In the rows, zero is written as 128.
[103 118 134  89 114 118 136 120 137 134 130 117 124 119 137 106 141 164
 131 122 130 124 133 100 122 120 165 151 137 100 128 130 122 119]	E
[158 125 122 134 137 132 134  97 135 140 143 149 122 119 120 119 103  86
 104 134 129 133 131 137 112 129 118 106 112 152 130 155 104 125]	F
[134 104 162 134 117 105 139 126 140 134  67 107 141 125 133 136 121 162
 162 135 144 134 151 118 107 121 157 131 129 112 104  97 152 123]	T
[114  93 211 119 122 102 176  92 180 125 108 109 132 134 162 118 108 199
 129 145 157 128 209  70 105 109 186 133 122 103  73 116 102 137]	C
[129 124  91 134 110 136 109 159  99 126 111 140 123 130 114 136 153  91
 149 108 109 139  88 162 142 132  93 110 119 131 145 108 166 132]	Q
[ 91 155  71  88 120 138 103 157 111 139 188 137 119 114 122 117 164 120
 123 104 108 127  93 135 166 145  99 147 144 130 169 159 122 128]	H
[106 120 124 127 131 128 116 139 126 128 120 129 135 127 122 138 152 115
 132 117 113 138 117 135 138 127 114 114 124 124 131 124 147 129]	E
[145 135  70 152 115 142  86 188  76 117 116 151 128 124 101 148 169  66
 157 101 100 140  48 213 160 149  62 118 114 148 171 114 172 131]	B
[133 129  80 159 111 141  89 188  80 124  90 152 131 123 106 156 178  76
 175  94 100 151  57 212 159 146  59 103 107 143 159  92 191 138]	B
[123 139  59 110 105 168  88 215  65 120 108 155 128 125 125 143 199 110
 186  93  93 149  46 207 170 136  63 119 123 130 169  84 193 150]	F
[156 107 125 154 125 116 139  97 131 133 113 140 120 130 115 128 111  92
 115 135 133 125 141 130 109 121 125 105 106 138 108 128 124 126]	Q
[115 134  83 143  98 152  98 187  87 130 106 131 128 121 100 146 168 107
 180 102 109 138  71 176 155 140  99 116 137 122 156 101 182 124]	Y
[ 62 130 122  84 112 133 123 144 126 139 144 112 127 124 149 121 161 177
 143 116 121 136 135 108 152 121 133 129 144 115 127 130 138 141]	K
[148  69 160 173 125 110 154 123 143 123  65 130 128 134 121 135 128 146
 135 136 152 123 160 127  94 113 149 120  85 108  84  85 127 129]	M
[156 107 143 179 148 122 134  95 134 134 132 162 122 128 117 133 128  77
  95 142 134 118 137 128 106 118 114  98 104 145 113 146 100 121]	Z
[ 94 118 173  88 124 113 156 117 160 137 127 103 133 127 163 114 128 196
 140 129 139 134 177  80 119 109 160 144 138 109  93 129 109 132]	T
[ 90 136 121  80 133 125 133 110 140 147 179 129 122 118 142 109 128 137
  95 124 118 126 130  93 136 123 141 136 142 120 137 173  90 122]	E
[ 80 111 138 128  95 145 109 223  98 103  82 117 137 136 135 154 213 171
 214  97 106 139 102 159 175 124 105 129 135 101 130  59 198 151]	C
[132 122 107 105 139 120 134  95 138 147 173 132 116 116 115 106  98  99
  80 134 128 130 118 100 124 123 145 127 138 136 144 181  84 104]	E
[180  91 104 194 140 131 102 156  87 108  99 153 128 134  87 157 137  52
 109 132 130 126  81 206 137 131  66  85  80 161 138 107 151 130]	K
[100 149 162  81 142 110 154  81 161 148 183 115 121 115 146 111 116 161
  99 138 141 108 172  63 109 123 168 158 149 115 113 165  68 126]	H
[109 136  74 100 108 129 102 165  95 141 129 136 126 114 117 127 164 116
 161 102 110 131  71 155 149 141 115 145 139 120 167 128 150 129]	B
[128 108 146 135 107 117 134 144 125 103  97 110 126 131 127 128 139 140
 143 129 130 121 127 136 119 120 137 134 120 106 115 100 150 119]	Q
[183 100 113 203 127 124 121 129 103 118  73 151 125 135  96 153 128  51
 134 126 119 141 105 184 115 128  81  82  87 150 120  90 165 129]	Q
[153 114 130 170 112 134 125 153 106 123  71 130 125 125 109 150 137 121
 172 124 133 128 100 162 115 126 120 122 116 113 119  76 163 123]	Y
[175 121 104 151 133 132 120 119 123 139 137 156 118 120 105 119 103  66
 109 128 121 139 100 150 118 133 107 109 118 156 152 151 110 116]	F
[108 122 138 142  96 139 122 178 103 120  72 113 132 127 123 142 162 157
 185 116 120 133 106 152 132 125 127 131 128 104 123  69 176 130]	M
[ 96 137 169  84 111 116 146 125 151 125 133 104 132 130 171 103 142 202
 140 130 134 120 170  87 120 118 163 162 152 105 110 134 106 132]	T
[152 116 126 165 146 125 131 102 134 136 146 157 114 124 115 128 120  74
  90 140 132 126 120 126 113 123 108 102 111 145 129 154  92 117]	Z
[124 100 185 118 126 108 160 123 157 113 126 116 126 132 149 123 107 174
 114 142 148 118 165 100 119 115 155 139 119 107 102 125  96 129]	C
[155 119  77 152 127 133 102 134  98 138 121 156 126 118  95 134 139  65
 120 115 109 132  71 164 134 134 102 117 124 141 161 130 144 112]	E
[127 102 177 161 104 117 155 119 145 115  78 115 128 132 142 125 134 171
 143 138 145 115 173 121  99 116 160 132 107 106  88  89 129 127]	M
[210 117  77 197 157 117 116  84 112 139 164 177 114 119  76 123 101  10
  62 132 123 113 107 168 114 145  78 102  88 184 152 181  89 108]	H
[126 149 156 100 152 119 155  68 150 143 198 133 122 124 139 103  85 127
  61 146 138 117 161  72 102 125 163 141 140 131 131 193  42 114]	N
[ 65 111 165 106  85 136 121 224  95  82  44  80 141 134 138 151 225 229
 245  96 129 131 113 140 144 110 152 161 148  65 110  14 223 135]	N
[109 127 139 139 101 139 124 161 110 121 105 123 125 132 135 126 149 152
 150 121 125 128 120 143 135 127 125 132 126 113 128  99 143 134]	M
[174  99 126 202 143 123 126 107 119 122 113 159 121 130 104 140 122  67
 104 138 133 130 119 153 113 121  96  92  96 151 120 123 125 123]	Z
[124  95 148 134 126 115 141 131 131 115 101 131 135 129 134 129 136 169
 130 125 140 125 143 119 113 118 144 141 106 103 110 110 127 126]	N
[117 112 123 136 119 128 123 154 130 121 124 138 121 129 134 143 161 138
 128 120 124 120 118 154 134 127 110 140 124 122 133 109 135 131]	S
[158 127  85 149 152 129 113 103 115 151 184 165 112 121  92 122 117  37
  72 130 118 119 104 143 129 134 101  97 119 170 160 183  83 118]	K
[ 79 120 182  79 102 110 147 155 140 115  82  85 136 129 161 128 154 230
 188 122 142 128 146 101 115 110 176 170 144  73  98  81 153 137]	B
[129 126 111 119 126 128 125 123 112 137 136 132 129 120 116 119 117 127
 122 126 129 135 108 114 126 126 146 136 141 124 146 143 120 112]	N
[166 117 120 185 141 135 128 111 116 137 132 157 120 129 102 129 117  52
  92 134 123 124 120 150 113 130 104  93 102 159 130 149  99 117]	M
[ 52 119 182  87  94 124 143 168 155 119  79  78 134 128 170 147 170 252
 201 115 130 139 153  96 128 107 173 170 164  69 100  54 179 139]	S
[172 120 115 202 139 144 111 146  78 101 112 156 127 134  95 156 148  50
 116 126 118 124  93 194 131 128  71  84 101 164 136 116 143 117]	N
[134 122 151 137 125 119 154  82 154 144 145 120 121 117 127 105  90 126
  99 144 138 122 156  89  98 125 171 132 132 128 115 161  79 107]	M
[ 74 141 136  66 112 129 123 164 127 129 143 108 135 126 158 117 172 185
 160 113 117 126 130 108 144 125 145 157 161 103 131 132 129 137]	T
[118 127 143 146 126 132 134 125 131 136 127 132 129 127 124 143 135 128
 141 128 129 120 143 129 123 128 127 119 121 121 111 123 123 136]	Y
[ 96 124 117 125 105 149 101 215  78 109  92 129 138 131 136 161 191 137
 193  98 103 147  76 184 182 135  82 114 129 119 144  66 200 157]	C
[128 106 191 122 130  88 173  81 168 134  94 102 128 125 143 129 102 195
 129 151 161 113 194  75  80 108 184 150 119  97  77 104 108 122]	H
[135 134 106 122 109 145 109 170  97 117 105 125 126 124 117 130 149 116
 163 116 115 138  83 163 134 130 114 125 139 126 155 105 165 124]	F
[ 68 111 168  92 128 121 143 142 147 127 120 113 136 133 157 137 160 204
 152 129 137 123 157  82 124 105 155 143 133  84  96 109 133 147]	Z
[108 132 126 110 129 134 125 119 126 138 164 130 120 124 135 115 137 125
 114 125 124 130 131 123 140 124 121 119 125 139 129 148 112 137]	K
[104 137 118 107 136 134 137  97 138 161 187 142 121 119 127 107 118 115
  87 130 121 118 141  91 123 129 150 132 137 129 135 184  68 126]	M
[135 152 113 111 148 127 140  54 145 159 210 157 118 113 133  90  81  86
  48 138 129 136 144  91 118 140 146 118 135 153 149 217  47 110]	N
[126  95 167 161 118 114 141 154 126 110  40 113 136 134 130 159 173 177
 190 117 136 136 147 145 110 111 119 125 101 102  80  37 186 140]	H
[137  84 187 170 128 107 153 111 145 122  55 118 133 129 134 153 119 162
 153 147 153 133 157 116  92 106 153 114 102 102  79  72 153 129]	Z
[145 113 136 139 133 113 138  89 143 131 132 136 122 124 127 111 108 108
  93 135 133 122 140 112 111 123 135 122 112 134 125 150 100 117]	E
[103 120 156 101 116 119 150 113 157 129 146 119 114 128 158 110 135 189
 119 130 137 117 164  94 115 110 162 160 146 107 114 129 102 129]	S
[188 101 144 174 150 105 139  75 139 128 123 151 121 128 108 124  89  69
  76 149 142 115 141 141  94 124 129 107  92 148 114 144  97 108]	E
[ 93 134 160  66 120 108 163  76 178 151 184 108 119 112 159  86  84 185
 103 140 142 124 180  40 122 127 200 161 164 106 123 184  64 122]	C
[128 100 142 134 117 114 133 138 129 118  78 120 129 128 126 135 141 151
 147 127 133 130 119 131 114 113 140 133 122 103 114  87 150 119]	E
[133 128  86 146 130 131 112 122 112 139 152 155 115 120 111 118 136  80
 109 120 117 136  95 134 136 135 100 113 126 139 160 150 122 124]	Z
[153 120 133 126 147  99 151  77 159 145 161 140 115 120 124 110  89 121
  76 140 144 114 154  92  96 125 143 143 114 130 123 166  66 113]	H
[148 103 140 140 155 105 161  32 173 164 164 155 121 114 129 108  78 105
  68 149 150 128 179  76  93 121 154 111 102 141 100 181  67 125]	Z
[115 143 113 115 146 122 134  67 158 162 201 152 119 114 125 106 107  95
  75 138 125 125 148  82 118 136 146 122 139 138 142 203  68 122]	Z
[162 137  29 139 120 158  83 170  71 136 152 168 111 116  90 120 143  39
 126 106  93 147  34 198 157 145  59 104 127 164 195 154 142 118]	F
[176  76 189 176 133 100 162  95 160 110  96 136 127 135 134 124  88 136
 100 149 156 118 174 121  97 117 145 122  84 125  89 119  99 123]	C
[103 123 174  98 115 109 147 134 159 120 121 107 133 126 161 121 141 192
 140 131 139 118 165 104 118 124 158 159 134 101 107 117 110 131]	T
[ 94 105 209  96 115 101 169 119 168 127  69  92 140 133 177 124 137 235
 171 136 152 133 198  81  98 104 183 149 128  82  68  78 133 141]	T
[102 172  63  97 136 158  95 143  89 148 216 160 123 117 112 121 150  77
  96 109  96 126  79 138 165 147  98 129 154 149 190 194  99 122]	N
[160 132 136 131 164 113 157  39 164 156 215 150 116 124 123 102  47  72
  29 159 134 120 168  75 110 130 146 110 131 164 132 232  22 116]	C
[ 86 148  83  81  95 167  89 236  76 102 104 129 141 130 145 153 224 155
 205  98 100 136  63 195 178 140  91 138 143 108 162  70 207 158]	F
[ 74 148 142  84 123 133 131 142 129 125 164 107 129 124 148 123 163 183
 140 118 121 121 144 100 145 120 128 154 150 111 117 136 122 139]	H
[197  96 120 207 131 127 115 141  96 117  71 154 129 134 100 156 116  55
 136 134 128 141  96 191 129 136  87  83  96 159 130  96 163 126]	C
[209  92 145 211 144 109 153  65 130 114 109 158 116 129  98 121  88  77
  73 147 152 110 155 138  76 118 131 107  85 151 108 137  84 102]	N
[139 100 154 147 131 102 146 108 151 122 119 132 128 127 133 127 120 128
 108 134 142 118 149 128 108 123 134 132  98 126 108 139  99 122]	B
[135 112 153 154 115 123 146 117 143 126 116 132 121 125 135 117 122 137
 112 138 138 117 150 126 108 127 146 130 107 119 112 126 103 116]	M
[139 140 136  93 150 104 153  47 178 167 210 144 117 116 143  85  72 115
  51 149 140 113 178  64 101 131 165 143 141 144 129 226  20 115]	T
[138 101 144 145 109 128 128 171 103 107  72 120 131 133 124 145 148 148
 169 121 129 134 106 154 136 122 119 128 123 110 125  70 170 133]	C
[144 114 134 147 137 122 146  94 138 146 142 148 119 127 122 110 110 103
  92 139 134 120 149 113 104 123 143 118 110 133 118 154  80 121]	M
---
[127 134 123  90 109 120 105 131 125 115  97 127 131 147 123 168 109 114
 133 112 100 140 117 143 128 123 128 158 148 115 153 128 133 122]	val
[100 110 158 166 120 123 171 146 117 125 149  68 102 138 168  91 164 117
  93 129 177 129 135  60 123  72 153 105 140 150 118 101 112  93]	gup
[163  98 120 160 111 125 169 138 129 119 166 166 103 116 133 134 155 144
 132 131 165 110 135 175  93 133 142 125 111 117 132 110 131 176]	bar
[120 124 129 114 117 165 110 121 129 120 126 150 142 122 106 151 101 128
 150 113 109 141 129 148 121 122 107 156 136 115 142 144 149 149]	vone
[136 123 122 134 135 115 153 130 122 132 140 153 116 125 144  99 134 119
 139 136 114 117 126 136  99 144 126 124 115 131 121 134 124 135]	Bivi
[ 82 151 137 120 115 127 110 126 130 163  95 143 141 127 102 155 147 107
 148 110 120 125 110 114 168 130 136 137 135 138 162 124 121 112]	gup
[138  87 126 156 164  86  87  78 129 171 164 135 106  66 110 109 170 107
 148 134 121 134 159 103 119 171  92  94 110 126  86 188 151 165]	vone
[135 121 121 145 151 127 157 136 125 138 147 153 117 140 136  94 151 110
 124 138 133 126 112 120 116 132 141 113 118 146 132 123 113 119]	sisu
[ 79 118 156 205 148 166 172 131 130 138 187  83 112 138 170 133 174 159
 110 173 154 140 115  69 159 134  85  85 140 161 145 131 146 158]	famo
[137 132 118 138 145  97 154 133 132 136 152 155 118 145 153  91 156 119
 148 159 129 120 112 133 107 142 131 117 106 142 133 122 100 131]	luk
[126 143 113 113 138 109 143 121 120 123 114 117 116 141 123 126 137 146
 131 139 128 143 113 129 129 115 120 139 129 126 131 125 133 126]	pebod
[108 132 107 124 137 129 125 130 125 121  97 141 117 126 128 117 137 145
 142 131 112 146 127 139  97 128 107 156 121 119 124 136 141 130]	Bivi
[181  93 121 128 111 126 178 118 128 144 143  96  67 158 176 151 133 161
  97 167 121 161 173 163  83 123 106 151  99 133 128 128 147 114]	sisu
[142 136 141  99 132 120 126 126 135 128 105 157 170 101 106 131 108  98
 134 129 155  59 144 154 121 174 187  92 171 114 132 107  98 167]	reku
[123 143  94 147  48  82 150 159 113 117 141 123 130 148 187 126 149 156
 135  87  94 119 115 136 124  97 153 123 116 147 146 144 121  77]	bar
[140 131 126 126 147 115 154 124 128 129 142 153 122 146 136 104 143 116
 137 139 131 121 106 133 103 141 131 115 107 136 131 116 107 132]	bar
[129 105 131 148 151  73 112 116 132 147 175  79  99 116 172 104 163 126
 113 134 111  96 144  74 110 175 110  61 137 140 107 180 126 162]	reku
[124 124 129 122 120 141 117 127 124 134 112 125 124 131 121 134 114 123
 133 117 132 141 135 133 151 114 156 142 140 124 118 131 135 107]	val
[141 116 114 142 150 108 153 126 127 148 138 140 100 147 137  82 150 127
 131 136 132 115 114 120 100 131 134 124 101 143 120 121 110 115]	bar
[143 130 116 134 139 116 151 128 125 139 159 141 117 148 144  94 139 115
 143 139 135 115 116 125 108 138 137 113 117 144 122 132 110 130]	vone
[134 111 134 129 133 137 137 115 121 132 150 101 111 123 124 142 125 134
 130 134 122 117 127 129 145 137 109 131 111 126 124 147 135 150]	zivu
[142 137 118 132 142 117 149 130 121 122 136 143 125 145 145 113 148 116
 131 139 140 133 107 126 111 138 137 108 116 136 116 122 106 133]	val
[ 69 181 131 107  78 115 143 154 118 134  95 144 147 174 142 147 135 160
 147 131 147 146 120 155 147 101 162 119 136 161 137 100  85  79]	val
[110  97 113 202 139 173 113 128 134 154 138 114 106  98 119 124 139 118
  90 114 136 144 120  85 148  98 120 148 172 143 151 122 198 104]	famo
[113 127 174 105 155 131 153 124 155 142 187 164 108 143 152 119 133 102
 164 182 116 127 131 148 133 157 122 114 110 136 127 152 101 182]	luk
[140 131 169 121 152 129 139  98 116 112 171 110 116 142 125 175 147 123
 128 151 149 125 101 137 121 176  83  65 136 128 135 122 122 192]	val
[ 85 122 112 135 121  88  94 157 147 109  59 122 130 141 134 110 123  93
 159 106 202 116 145  97 179  90 133 153 103 119 115 113 107  94]	pebod
[130 141 122 101 115  91 135 116 120 125  89 115 121 137 124 140 131 136
 127 139 144 156 130 134 121 106 130 143 127 123 127 111 114  99]	gup
[112 154 117 108 144 131 130 113 120 105  96 111 129 135 126 145 149 154
 112 139 130 167 107 136 106 120 115 148 128 111 124 113 143 123]	famo
[136 134 126  96 123 103 116 119 124 117 101 123 151 133 111 170 131 130
 140 124 111 133 129 143 122 147 111 139 124 100 145 123 132 149]	bikip
[134 132 116 124 142 127 144 121 126 138 140 139 107 142 140 100 141 116
 127 135 128 131 114 129 104 134 129 131 109 139 125 121 111 114]	gup
[124 144 126 107 147 124 147 121 120  95 106  90 136 166 124 134 142 103
  92 130 159 181 130 111 102  85 153 135 141 128 137  86 158  96]	sisu
[141 128 121 136 147 138 147 122 123 144 171 150 114 134 140  99 133 119
 137 138 134 121 116 127 107 145 133 106 117 142 111 137 109 130]	vone
[100 157 166 105 117 127 167 131 139 126 207 157 135 146 181 147 101 148
 176 170 105 116 124 163 179 180 165  85 149 132 137 162  99 151]	luk
[140 133 127 131 149 112 149 129 129 137 156 138 123 144 144 105 143 115
 138 144 144 115 115 119 117 145 143 104 118 139 125 125 108 131]	vone
[ 83 149 140 147 121 116 171 137 126 109 128 121 128 155 157 113 162 117
 144 130 163 136 101 105 140  99 157 105 140 145 140 110 127 107]	bar
[114 126 127 128 136 140 118 125 131 141 101 139 122 115 115 115 133 128
 129 125 122 144 122 122 130 114 133 153 134 127 138 123 133 106]	gup
[111 150 143  85 157 214 126  95 113 132 163 107 122 103  67 172  81 135
  91 104 116 119  97 136 159 113 115 111 127 129  89 157 135 142]	zivu
[138 127 127  91 127 149 123 128 132 123  89 129 122 146 110 165 100 132
 124 132 140 152 129 153 127 111 124 155 131 114 141 106 119 103]	bar
[132 137 142 109 140 135 136 126 131 115 115 142 146 132 112 158 116 103
 134 131 144 130 112 134 132 136 127 119 144 110 139 109 125 144]	bikip
[148 127 120 122 140 115 146 124 121 128 151 143 119 143 144 117 141 110
 130 137 126 120 117 137 109 150 139 108 114 135 120 127 107 137]	val
[135 116 110 136 143 119 145 130 128 147 136 145 107 137 132  85 149 119
 133 130 122 113 118 127 107 134 133 133 104 141 133 125 112 121]	gup
[130 137 125 123 138 120 148 128 126 132 132 152 129 137 139 111 141 119
 131 143 120 126 116 135 100 138 132 115 116 139 136 122 113 133]	reku
[163 127 113 118 122 170 139  92 110 160 104 133  95 135 100 124  93 156
 123 106 128 101 122 171 105 134 118 169  95 121 110 109 127 106]	gup
[ 90 148 149 138 127 147 143 131 111  76  64  97 192 117  79 135 135 154
 125  97 160 123  96 105 163  75 152 134 154 105 147  95 165 138]	famo
[103  94 112 143 111  96  95 134 135 140 122  98  64 107 125 107 140 144
 136  90  82  74 103 114 155  94 106 159 144 131 138 183 154 130]	bar
[129 117 134 132 125 101 140 132 126 124 135 118 125 135 130 116 139 104
 144 126 147 116 126 117 134 124 137 125 119 129 124 130 117 142]	zivu
[ 64 151 111  91  51  89 131 132 107  70 145 113 127 172 172 143  84 158
 154  72  68 130 125 176 121  99 149 163 147 119 157 133 170  69]	bikip
[106 177 129  94 134 164 123  88 119  77 175 120 118 134 128 148 109 157
 117 128 123 149  99 185  94 116  86 117 120 129 103 128 157 148]	luk
[130 126 119 120 133 142 152 124 121 140 128 136 122 148 123 127 131 143
 143 137  96 122 116 152 120 141 123 148 123 126 151 123 137 130]	bikip
[142 119 120 138 144 128 157 131 125 140 153 143 127 136 136 106 141 125
 129 137 126 116 125 131 113 142 127 106 105 136 120 125 114 130]	bikip
[147 132 126 135 139 114 149 124 124 134 157 137 129 134 142 113 141 120
 135 142 147 126 123 119 110 139 132 100 117 137 114 131 109 138]	vone
[127 135 126 129 144 121 147 131 133 131 136 153 130 138 143  98 141 124
 135 138 132 123 111 134 114 142 133 108 114 137 117 131 109 131]	famo
[ 75  87 159 140 169 151 115 129 150 125 100 148 119 101  96 127 136  70
 108 102 143 121 127  91 110 108 127 154 141 110 150 104 171 140]	famo
[ 99 161 121 122 109 163 107 130 130 126 153 120 105 115 151 165  79 157
 138 126 110 134 113 144 199 134 124 129 162 126 109 178 144 112]	Bivi
[136 133 126 139 141 125 162 126 128 137 161 154 115 145 149 100 141 117
 134 140 135 124 109 126 109 137 136 106 108 145 118 124 103 126]	bar
[136 110 146 127 140 181 142 134 128 131 188 112  79 101 132 146 102 102
  81 101 161 106 115 107 126  98 158  90 177 125  94 146 133 125]	vone
[ 95 150 147 136 109 106  98 106 133 128 127 137 115 131 144  92 124 133
 158 112 111 131 111 129 122 123  99 155 120 128  97 154 141 144]	famo
[155 130  92 141 147 118 169 170 149 109 149 152 123 159 171 102 130  96
 106 146 161 117 115 133 105 126 178 120 139 135 149  85 121 103]	bikip
[136 127 118 127 139 139 156 130 123 117 154 157 128 142 143 112 136 118
 137 135 118 123 111 147 105 145 135 112 114 137 128 130 116 145]	val
[138 126 125 127 136 122 159 133 127 135 146 154 119 137 143 112 137 132
 128 147 122 121 123 144 101 138 129 107 105 141 131 129 109 138]	reku
[140 122 123 134 149 121 145 130 130 130 151 151 126 131 131 101 142 106
 130 128 126 111 114 130 103 140 126 109 114 132 124 123 122 141]	bikip
[144 113 128 124 141 122 103 120 125 136 100 102 142 102 100 148 121 106
 110 124 153 122 144  93 140 123 118 108 135 117 108 138 115 144]	reku
[173 133 144 171 169  32 103 113 139 162  89 159 133 104 124   4 195  99
 160 140 155  77  92  96  89 171 139  96 139 134  94 121  96 170]	famo
[147 138 129 138 105  89 135 121 127  98 143 125 134 118 136 163 148 143
 133 145 120 112 107 166 119 147 105 125 160 116 172 107 160 173]	bikip
[167  90 133 109 123 143 141 134 136 117  83 114 156 135 134 127 122  85
 130 133 125 120 169 142  99 115 147 154 121 112 160  99 136 115]	luk
[127 119 112 117 119 122 133 132 120 129 130 114 117 140 122 124 117 133
 147 116  95 105 111 133 148 127 134 162 125 124 144 151 133 134]	zivu
[140 140 135 108 153 152 132 131 135 113 138 146 146 129 112 138 116 112
 121 131 142 136 108 142 124 122 143 102 147 126 137 113 127 130]	luk
[ 99  89  87 143 111  59  91 151 142 121  90 110  96 120 161 111 134 114
 128  98  70 105 146  83  89 113  78 189 112 120 147 165 158 128]	Bivi
[129 132 129 125 132 134 148 134 131 134 138 164 128 133 138 117 132 111
 141 136 128 112 119 141 112 143 132 111 112 136 129 132 104 146]	reku
[149 134 131  91 111 148 109 111 118 123 118 123 123 128 109 179  93 154
 118 120 118 141 135 176 132 133 127 142 132 111 119 127 136 127]	val
[ 83 154 122 141 136  94 135 122 129  94 143 139 132 124 150 107 144 133
 170 109 140  67  89 113 131 161 138 115 132 113 120 150 128 180]	vone
[143 128 122 128 128 125 166 127 120 140 156 151 119 142 145 105 128 128
 140 141 117 119 120 143 117 140 126 117 115 143 134 128 113 129]	pebod
[133 126 126 126 151 129 143 126 136 138 137 163 116 138 126 105 133 113
 138 133 136 114 111 136 109 142 135 121 113 134 126 119 107 134]	bar
[138 124 151  80 143 178 124 125 139 104 115 148 154  73  64 169  94  87
  76 100 144 109 124 146 118  84 157 112 158 111 122 110 138 147]	bar
[142 132 128 123 129 126 135 129 132 131 137 156 125 146 131 128 130 138
 155 143 142 135 126 152 107 144 118 132 109 126 128 125 113 151]	vone
